Below is a small trained network, with its code and all its weights. Each question gives an input and a class and asks what happens when units are switched off, that is, made to give their printed mean instead of their output.

import numpy as np


def w(rows, s, z=0):
    codes = np.array(rows[::2]) - 128.0
    scale = np.full(codes.shape[1], s)
    scale[-1] = z or s
    return codes * scale


def f(y):
    return np.maximum(y, 0)


def log_softmax(a):
    a = a - a.max(-1, keepdims=True)
    return a - np.log(np.exp(a).sum(-1, keepdims=True))


def net(x, mask):
    res = np.array(x, float).reshape(1, 3) / 4 @ E
    y = f(res @ A[0][:, :-1].T + A[0][:, -1])
    res = res + np.where(mask, y, B[0][:, -1]) @ B[0][:, :-1]
    return log_softmax(res[-1] @ U[:, :-1].T + U[:, -1])


A, B = {}, {}
E = w([
[230,191,245,138,44,129],'x0',
[183,67,108,190,138,24],'x1',
[95,222,115,69,151,27],'x2',
],0.012)
A[0] = w([
[122,191,139,66,133,3,102],'N1',
[119,154,139,74,117,215,225],'N2',
[148,83,156,192,58,126,113],'N3',
[46,192,92,60,167,141,144],'N4',
[75,38,68,130,179,131,122],'N5',
[129,161,150,91,138,212,53],'N6',
[191,166,103,103,148,101,1],'N7',
],0.013,0.0076)
B[0] = w([
[152,190,69,164,83,188,234],'N1',
[156,173,109,158,130,193,234],'N2',
[100,75,180,93,167,87,190],'N3',
[54,99,189,139,186,48,251],'N4',
[207,75,50,158,136,167,242],'N5',
[199,48,88,126,58,169,184],'N6',
[108,5,129,127,106,37,142],'N7',
],0.013,0.017)
U = w([
[167,188,20,169,126,196,245],'0',
[203,95,53,157,5,130,203],'1',
[20,124,198,121,184,26,2],'2',
],0.011,0.0015)

Each question gives the input, the list of numbers given to net, and the class t.
The units are the neurons (one row each of A and B). Each row of codes is followed by its name. A weight is (code - 128) times the scale printed after its matrix; where a second scale follows, it is the last column's (A, B and U).
mask holds one flag per neuron, in row order. A switched-off neuron (its flag False) gives its mean, the last column of its row in B, instead of its output. The means were averaged over made-up inputs and are rounded, as every weight is.
A unit's drop is (log p(t) with every unit on - log p(t) with that unit switched off) / (log p(t) with every unit on - log p(t) with every unit switched off).
most important unit: the unit with the biggest drop
top k neurons: the k neurons with the biggest drops, biggest first
drop when u is switched off: that unit's drop, to one decimal
input [7,8,-3], class 2: most important unit : N3
input [0,-8,8], class 2: top 2 neurons : (N4, N5)
input [1,3,-2], class 2: top 4 neurons : (N5, N1, N6, N2)
input [-5,0,4], class 2: top 3 neurons : (N4, N2, N6)
input [2,5,0], class 2: top 2 neurons : (N5, N6)
input [8,1,-4], class 2: top 2 neurons : (N3, N5)
input [-8,1,-6], class 1: top 3 neurons : (N2, N1, N5)
input [-6,-1,8], class 2: top 2 neurons : (N4, N2)
input [0,-4,4], class 2: top 2 neurons : (N4, N5)
input [-2,-2,6], class 2: top 2 neurons : (N4, N5)
input [8,4,-2], class 2: drop when N4 is switched off : 0.0
input [0,-7,6], class 2: drop when N4 is switched off : 3.5
input [7,4,-2], class 2: drop when N3 is switched off : 0.2
